Below are the code and all the weights of a small trained network. Each question names an input and a target symbol and asks about switching units off, where a switched-off unit gives its printed mean instead of its output.

import numpy as np


def w(rows, s, z=0):
    codes = np.array(rows[::2]) - 128.0
    scale = np.full(codes.shape[1], s)
    scale[-1] = z or s
    return codes * scale


def norm(h):
    return h / np.sqrt((h * h).mean(-1, keepdims=True) + 1e-5)


def f(y):
    return y / 2 * (1 + np.tanh(0.7978845608 * (y + 0.044715 * y**3)))


def softmax(a):
    e = np.exp(a - a.max(-1, keepdims=True))
    return e / e.sum(-1, keepdims=True)


def log_softmax(a):
    a = a - a.max(-1, keepdims=True)
    return a - np.log(np.exp(a).sum(-1, keepdims=True))


def net(x, mask):
    ids = ['ΔΠαζητω'.index(c) for c in x.split()]
    T = len(ids)
    res = E[ids] + P[:T]
    r = norm(res)
    for j in range(2):
        rows = slice(3 * j, 3 * j + 3)
        q, k, v = (r @ M[0][rows].T for M in (Q, K, V))
        z = softmax(np.where(np.tri(T) > 0, q @ k.T / 3**0.5, -1e9)) @ v
        o = O[0][rows]
        res = res + np.where(mask[j], z, o[:, -1]) @ o[:, :-1]
    y = f(norm(res) @ A[0][:, :-1].T + A[0][:, -1])
    res = res + np.where(mask[2:10], y, B[0][:, -1]) @ B[0][:, :-1]
    return log_softmax(norm(res)[-1] @ U[:, :-1].T + U[:, -1])


Q, K, V, O, A, B = {}, {}, {}, {}, {}, {}
E = w([
[110,204,61,113],'Δ',
[128,139,156,7],'Π',
[86,141,162,161],'α',
[128,98,143,104],'ζ',
[65,42,6,117],'η',
[117,101,106,154],'τ',
[120,125,88,86],'ω',
],0.022)
P = w([
[253,64,91,117],'0',
[90,96,149,102],'1',
[75,113,146,99],'2',
[60,126,146,102],'3',
[52,139,143,104],'4',
[43,146,147,103],'5',
[34,153,142,105],'6',
[33,158,147,102],'7',
[32,161,145,108],'8',
[28,163,151,110],'9',
[30,169,147,108],'10',
[38,161,149,107],'11',
[44,157,150,105],'12',
],0.0042)
Q[0] = w([
[87,54,83,166],'h1',
[151,143,171,169],'h1',
[91,111,150,48],'h1',
[74,110,152,251],'h2',
[33,114,124,216],'h2',
[183,91,200,190],'h2',
],0.014)
K[0] = w([
[84,108,74,213],'h1',
[210,57,215,98],'h1',
[5,241,158,143],'h1',
[203,144,145,142],'h2',
[210,87,87,114],'h2',
[159,110,238,168],'h2',
],0.014)
V[0] = w([
[94,104,185,124],'h1',
[79,151,148,85],'h1',
[56,48,88,112],'h1',
[158,161,108,112],'h2',
[69,247,169,97],'h2',
[43,108,106,163],'h2',
],0.012)
O[0] = w([
[206,114,2,167,116],'h1',
[170,68,135,76,218],'h1',
[180,147,184,163,254],'h1',
[233,99,42,227,142],'h2',
[114,181,121,184,115],'h2',
[106,93,45,112,204],'h2',
],0.0061,0.0058)
A[0] = w([
[177,132,143,61,190],'n1',
[189,113,31,129,253],'n2',
[53,87,112,246,138],'n3',
[134,228,83,198,194],'n4',
[158,91,230,160,209],'n5',
[36,70,101,194,214],'n6',
[158,123,159,204,130],'n7',
[128,213,147,70,251],'n8',
],0.014,0.0043)
B[0] = w([
[118,194,110,156,237],'n1',
[77,141,202,113,235],'n2',
[161,154,179,168,199],'n3',
[75,10,125,99,182],'n4',
[129,144,41,129,187],'n5',
[171,82,163,93,226],'n6',
[85,183,126,102,151],'n7',
[191,66,106,177,254],'n8',
],0.011,0.0077)
U = w([
[93,8,81,102,26],'Δ',
[104,112,112,211,253],'Π',
[68,123,179,102,200],'α',
[112,124,36,170,93],'ζ',
[202,102,161,187,80],'η',
[172,73,176,139,102],'τ',
[94,208,155,176,119],'ω',
],0.016,0.0032)

Each question gives the input, a string of symbols that net reads in full, and the target symbol t.
The units are the heads (3 rows each of Q, K, V and O) and the neurons (one row each of A and B). Each row of codes is followed by its name. A weight is (code - 128) times the scale printed after its matrix; where a second scale follows, it is the last column's (O, A, B and U).
mask holds one flag per unit, heads first, then neurons. A switched-off unit (its flag False) gives its mean, the last column of its rows in O or B, instead of its output. The means were averaged over made-up inputs and are rounded, as every weight is.
A unit's drop is (log p(t) with every unit on - log p(t) with that unit switched off) / (log p(t) with every unit on - log p(t) with every unit switched off).
The circuit of an input: a set's keep is (log p(t) with only the set's units on - log p(t) with every unit switched off) / (log p(t) with every unit on - log p(t) with every unit switched off). Starting from all 10 units, units are removed one at a time, each time the one whose removal leaves the highest keep (on an exact tie, the one counted first), for as long as the keep stays at least 0.8.
units of the circuit, in order: the units of the circuit, biggest drop first
top k neurons: the k neurons with the biggest drops, biggest first
heads that matter: for each layer, one digit per head in row order, 1 if its drop is at least 0.15 and else 0, layers parted by /
drop when u is switched off: that unit's drop, to one decimal
input η Π ω, target ω: heads that matter -> 10
input Δ η Π τ Δ ζ τ, target α: heads that matter -> 01
input η Π α, target η: units of the circuit, in order -> [n3 n6 n5]
input ω Δ η ω τ α, target ω: units of the circuit, in order -> [n8 n3 n5]
input Π τ α Π ω, target α: heads that matter -> 00
input α ω τ η α ζ τ α, target τ: heads that matter -> 00
input ζ ω τ Δ Π Δ ω τ ω Δ ζ, target Δ: top 2 neurons -> [n2 n3]
input η ζ Δ Δ ω ζ Π Δ α, target η: units of the circuit, in order -> [n3 n6 n2]
input τ Δ η η Π Π, target Δ: heads that matter -> 11
input η ω Δ ω η Π Δ Δ η Π Δ ω τ, target η: heads that matter -> 10
input ζ α Π Π η η ζ ζ τ, target ζ: heads that matter -> 11
input α ω η Π Δ α Π Π ω η ζ α, target τ: top 4 neurons -> [n3 n6 n4 n1]
input ω Π α α ζ, target α: units of the circuit, in order -> [h1 n8 n2]
input ζ Π Π α α, target ζ: top 2 neurons -> [n5 n4]
input ζ Π α Π α Δ Δ Π, target η: units of the circuit, in order -> [n8 h2]
input η τ Π η η Π τ, target η: heads that matter -> 11
input η η ζ ζ, target ζ: units of the circuit, in order -> [n5 h1]
input Π η η η Π, target Δ: heads that matter -> 01
input η τ η Π Π ζ ζ ζ, target ζ: heads that matter -> 10
input ω ω Π Π Π Π Π τ, target ω: units of the circuit, in order -> [n7 h1]
input τ η ω Π Π τ α, target Δ: units of the circuit, in order -> [h2 n5]
input α Π ω Π Δ, target Δ: units of the circuit, in order -> [n4]
input Π ω η, target τ: top neuron -> [n6]
input ω Π τ ζ τ α ζ ω η ω, target α: top neuron -> [n2]
input Π η α η Π ω ζ, target α: drop when n8 is switched off -> 0.4
input Π Π Π, target η: drop when n1 is switched off -> 0.1
input ω ζ η Π α, target ω: drop when n8 is switched off -> 1.3
